Moves between states:
* | y b
SF | FD TM
SB | QC DJ
SD | GP BD
DJ | ZS SB
LQ | QS TD
TM | LH SF
HG | JZ ZZ
ZJ | TT SC
TD | GL LQ
BD | JF SD
LH | SD JF
RM | BT JQ
QS | SC TT
PZ | ZZ JZ
LG | BC PN
NC | GQ JP
PC | NC QN
HQ | RG NS
PN | GD LG
QH | DC RH
JQ | DD RM
RG | PZ CM
NS | FF HQ
JZ | CM PZ
TH | ZJ GR
SC | GR ZJ
GQ | JQ BT
QN | QH PC
GP | QQ CC
FD | PN BC
GD | LQ GL
GR | MR TH
ZS | HG GN
ZZ | GN HG
DC | CC QQ
JP | QN NC
QQ | RH DC
FF | RM DD
RH | PC QH
JF | SF LH
BT | JP GQ
CM | NS RG
DD | HQ FF
TT | TD QS
MR | DJ QC
CC | BD GP
GN | SB ZS
BC | TM FD
GL | LG GD
QC | TH MR

The rows follow the links: the fewer symbols apart two states are, the more alike their rows tend to be.

Some states and rows for them; each showing differs a little:
QS: 271 -215 281 -233 618 120 329 672 572 -614 -100 -236 341 -420 175 504 292 -191 34 190 37 680 672 -79 -563 -309 -256 824 -308 21 -263 -594 -111 -319 -467 230 3 -108 -167 -146 -271 -484 -856 -293 144 648 633
QN: -189 -103 -239 444 -980 -243 101 -261 280 162 89 510 -330 375 63 497 738 -162 141 246 -564 -336 -348 -558 475 585 -186 209 -355 688 505 315 -603 525 374 -667 29 9 -297 617 488 -286 359 -141 -399 -27 -381
QC: -350 454 389 -316 443 151 -333 83 -244 125 -31 -418 -248 -298 -351 -548 -850 -613 -238 -94 639 493 -510 515 -262 -609 563 -404 -337 -659 -192 -293 242 -47 -164 888 -653 -416 219 160 -94 -150 -101 -462 -465 -339 339
ZZ: 68 141 796 -261 396 -237 163 197 483 -469 49 -305 -219 -265 -231 322 61 -734 -93 484 104 240 -556 118 167 -646 -161 254 -387 -345 65 -545 -409 -255 -392 501 -529 -508 -608 301 428 -563 -141 -694 -529 45 614
GP: 357 -171 209 398 -250 -218 -133 -295 -209 425 416 378 -73 435 -165 27 659 156 -33 -224 -170 -589 -374 -501 939 635 -235 -100 593 737 583 454 254 -115 724 -778 400 358 213 -257 126 -48 405 191 463 -642 -447
HG: 374 451 -49 202 189 -565 -277 -245 -169 -100 59 -297 -117 319 -694 -242 -465 119 -87 -445 418 -124 -559 1004 137 -172 260 -473 283 -283 -159 622 719 -213 345 356 -544 9 823 -543 -44 704 395 406 86 -574 317
QH: -180 -134 100 332 -778 -64 -3 -310 146 315 392 528 -291 251 21 246 761 -222 39 305 -398 -461 -518 -683 725 537 -104 20 -168 631 641 160 -633 448 360 -644 206 15 -455 555 516 -427 389 -307 -196 -376 -505
MR: 650 182 730 101 635 -538 138 358 606 -667 479 -413 -163 -23 -725 422 362 -465 -90 -86 263 646 -353 582 188 -213 -125 486 -19 387 75 154 410 -499 162 331 -436 -197 284 -438 -203 -191 -307 -218 170 -162 827
DC: -256 -89 313 258 -742 125 -136 -370 -71 445 316 390 -355 209 87 -63 530 -305 -96 275 -226 -486 -631 -877 798 401 12 -92 -1 412 725 4 -435 300 328 -535 287 -41 -520 506 385 -528 368 -423 -122 -539 -627
NC: 233 -388 -174 -111 289 255 20 -420 -487 287 -280 81 513 79 365 -271 -268 739 16 -14 -189 -989 509 -242 185 -151 -460 -465 766 -535 -50 -62 67 -309 -91 -480 609 133 -587 -394 220 385 543 443 722 -62 -653
PC: 371 -247 -22 54 82 224 -179 -435 -617 483 -159 184 391 224 190 -368 12 591 -61 -106 -102 -1032 247 -331 527 -42 -342 -556 893 -349 204 84 247 -309 220 -548 663 330 -408 -478 224 330 645 497 647 -244 -655
FD: -378 -296 272 -578 603 866 -159 270 -405 218 -138 -59 366 -455 583 -641 -597 88 -213 92 238 -66 479 -662 -498 -432 4 -202 277 -759 -280 -957 -26 -229 -509 261 442 44 -611 7 -235 -319 -365 -205 366 218 -210
NS: -97 316 -941 251 -327 -384 -103 -456 -254 139 -555 21 2 187 -184 -150 -446 614 311 -321 -79 -265 35 845 -302 34 202 -494 71 -252 -432 798 339 241 155 94 -416 22 624 -135 -51 1041 554 735 -136 23 -21

Each walk starts at a row. The symbols on each line, taken left to right, move it on to the next state.
Answer with the state's row; about right is enough.
start -3 -288 77 -489 673 557 121 535 157 -308 -215 -214 449 -493 636 -7 -253 99 -36 158 107 386 825 -207 -695 -400 -158 440 -99 -363 -376 -816 -144 -209 -646 305 356 34 -311 -73 -435 -400 -692 -109 219 740 292
y b y b y -> 179 -337 176 -388 629 303 255 653 343 -513 -105 -136 419 -450 415 206 74 -8 50 133 61 573 782 -160 -695 -372 -211 632 -274 -174 -417 -692 -98 -309 -506 339 198 -26 -271 -44 -373 -371 -756 -180 174 707 520
y y -> 509 -103 500 -59 654 -155 421 678 723 -751 153 -219 113 -345 -51 653 500 -334 101 250 88 775 417 98 -240 -129 -267 838 -253 252 -54 -428 -41 -425 -279 286 -123 -74 -136 -160 -292 -426 -782 -304 132 469 762
start -125 79 -1105 305 -897 -405 117 -390 13 67 -487 339 -79 286 89 246 -6 585 283 -225 -578 -236 170 439 -270 429 154 -175 -294 204 -251 845 -305 678 175 -384 -272 113 415 253 138 684 389 591 -371 259 -354
y b b -> -207 39 -850 323 -1052 -278 293 -341 219 65 -343 525 -208 319 138 498 453 295 384 13 -565 -173 110 51 -11 557 -64 95 -352 534 18 760 -444 633 176 -517 -147 114 202 494 280 398 307 376 -544 282 -273
b b b b y -> -144 28 -483 378 -989 -324 175 -330 226 147 -38 519 -328 399 96 610 623 97 351 201 -667 -226 -150 -210 303 681 -111 235 -387 704 374 445 -575 609 280 -659 1 84 -64 517 459 100 300 137 -395 226 -332
start 571 68 658 1 621 -401 431 619 681 -754 263 -454 39 -151 -391 624 460 -455 -5 106 129 747 34 328 -32 -172 -192 850 -166 273 38 -154 90 -525 -82 281 -296 -189 121 -338 -263 -245 -602 -285 138 224 826
y y b -> -205 356 590 -303 319 -42 -219 70 80 -186 189 -579 -331 -273 -325 -318 -532 -641 -239 120 475 325 -846 420 -2 -643 410 -293 -361 -552 -190 -454 109 -166 -234 994 -637 -502 -12 155 98 -235 -29 -541 -464 -359 383
b y b b b -> -152 346 843 -285 454 -95 43 83 352 -271 142 -391 -268 -185 -396 28 -293 -783 -260 374 342 321 -821 315 18 -721 59 -20 -448 -449 -46 -565 -89 -177 -362 734 -624 -560 -378 279 291 -571 -56 -699 -528 -215 650
start 244 -223 102 514 -513 -249 -21 -157 127 178 627 348 -204 439 -244 166 807 52 25 -198 -194 -278 -261 -528 890 711 -162 144 329 930 624 471 196 38 672 -675 352 462 291 -106 -3 -70 266 99 264 -584 -307
y y b y -> -456 -119 571 55 -322 362 -216 -276 -213 644 428 384 -303 152 150 -219 194 -216 -291 127 -63 -484 -607 -1026 780 154 -56 -250 138 240 710 -319 -279 149 280 -382 403 -13 -540 376 322 -613 381 -463 19 -575 -707
b y b b -> 332 -222 208 231 -161 -81 -147 -461 -341 497 375 326 32 400 -265 -230 389 386 12 -200 -200 -774 -263 -380 883 314 -235 -296 767 311 553 275 356 -108 665 -683 516 321 -30 -378 158 108 536 250 600 -591 -633
start 161 495 -230 153 -41 -407 -293 -332 -313 10 -163 -293 2 355 -551 -264 -524 322 94 -485 205 -168 -372 1076 7 -183 223 -584 328 -390 -258 787 709 -99 278 293 -463 16 722 -500 -123 883 450 531 7 -440 101
b y b y b -> 97 -123 662 -287 355 -156 382 165 661 -618 -173 -236 -151 -295 -108 610 315 -607 -41 655 -212 159 -177 161 -1 -451 -398 470 -400 -260 31 -602 -664 -237 -569 218 -350 -402 -892 269 458 -543 -222 -473 -405 338 530
y y y y y -> -388 424 135 -235 271 181 -311 102 -289 35 -83 -362 -133 -242 -190 -702 -956 -372 -198 -240 593 413 -409 588 -436 -486 633 -507 -243 -550 -465 -237 247 133 -222 963 -573 -262 379 4 -303 85 -130 -242 -316 -280 241
start -478 412 -495 -124 96 168 -330 268 -204 -4 -183 -133 -184 -281 116 -562 -845 4 -89 -413 616 722 95 543 -858 -122 670 -339 -417 -283 -583 81 253 344 -260 851 -332 -12 860 129 -520 264 -349 -7 -392 153 406
b b b y b -> -535 445 -102 -210 239 196 -400 103 -281 87 -133 -359 -89 -207 -78 -595 -984 -112 -110 -388 561 616 -164 579 -742 -304 610 -452 -425 -432 -514 -12 360 229 -261 828 -544 -229 638 121 -444 283 -202 -186 -429 -87 363
y y b b -> -493 307 -758 -47 -140 213 -125 326 -119 5 -201 -24 -177 -109 160 -291 -627 51 3 -357 226 884 299 463 -847 -50 651 -12 -463 13 -595 263 262 434 -145 554 -387 52 920 174 -676 260 -487 86 -367 246 273
start 617 322 573 148 486 -642 0 88 276 -516 444 -492 -192 145 -880 204 62 -322 -100 -240 382 295 -620 845 342 -138 33 193 177 277 122 304 613 -564 220 369 -562 -196 473 -571 -120 151 -106 20 87 -314 680
y b y b y -> 540 476 321 152 301 -606 -152 -152 -42 -232 298 -414 -119 167 -888 -12 -196 -165 -141 -375 357 77 -538 956 291 -243 98 -309 362 -102 -61 483 702 -295 389 376 -559 -99 729 -582 -177 467 245 145 37 -530 431
y y y y b -> 309 -351 80 -305 261 -54 503 87 457 -488 -572 -27 264 -309 309 616 213 -65 197 625 -424 -116 541 -30 -142 -373 -764 555 -156 -391 -243 -537 -706 -207 -622 -250 56 -175 -987 223 418 -264 -107 -52 -61 818 242
start 268 -262 142 111 -117 105 -128 -470 -561 398 152 237 123 388 -39 -285 96 471 -16 -143 -16 -953 -28 -413 772 276 -288 -484 875 13 449 230 404 -232 458 -636 554 345 -284 -396 277 216 587 358 680 -502 -621
y b b y y -> 166 -384 -290 -219 292 296 148 -350 -342 100 -585 97 571 -4 542 34 -242 689 169 338 -402 -875 807 -128 -106 -259 -609 -220 600 -656 -147 -289 -146 -241 -239 -506 600 206 -714 -298 226 340 371 541 540 405 -342
b b y -> 184 -357 -260 -256 361 257 267 -152 -79 -81 -657 -9 576 -143 682 277 -114 501 124 441 -305 -708 870 -188 -378 -334 -631 41 422 -516 -299 -429 -389 -133 -514 -286 523 94 -895 -106 366 141 175 402 257 637 -270
start 227 -105 21 500 -596 -197 47 23 229 68 571 440 -275 389 -273 286 924 -54 53 -217 -217 54 -277 -372 635 760 6 390 124 1134 567 582 44 187 646 -612 264 246 418 -19 -147 -123 43 36 215 -388 -154
y y b y y -> -436 -221 472 -340 206 858 -425 -134 -601 590 273 48 -8 -150 472 -846 -357 -27 -348 127 220 -446 -148 -990 281 -250 74 -597 373 -461 270 -739 -24 -75 -58 -73 569 90 -636 131 63 -523 124 -360 286 -343 -598
y b b -> -416 -355 342 -431 471 858 -239 157 -512 455 68 48 307 -370 560 -690 -511 41 -266 23 224 -232 236 -829 -170 -372 97 -407 272 -723 -29 -893 -1 -153 -265 130 532 83 -653 15 -82 -510 30 -286 312 -57 -478
start 147 -29 -214 569 -727 -296 54 142 361 -61 485 411 -324 328 -123 402 896 -32 82 -258 -273 401 -130 -305 302 848 123 651 -182 1285 482 583 -9 345 567 -531 126 272 609 102 -217 -84 -204 181 32 -68 -29
b y b b b -> 74 25 -526 379 -600 -208 176 255 340 -155 304 404 -332 212 -60 400 665 -36 172 -360 -232 725 176 -174 -77 833 354 538 -501 1114 230 647 56 500 324 -256 -46 258 841 121 -477 -30 -397 3 -66 87 81
y b y y -> -180 -257 21 -555 654 781 -9 414 -173 -20 -235 -203 395 -431 662 -282 -413 125 -125 133 211 205 709 -532 -774 -489 -5 102 73 -630 -374 -891 -127 -232 -615 239 493 -5 -342 -29 -328 -399 -546 -122 309 530 57
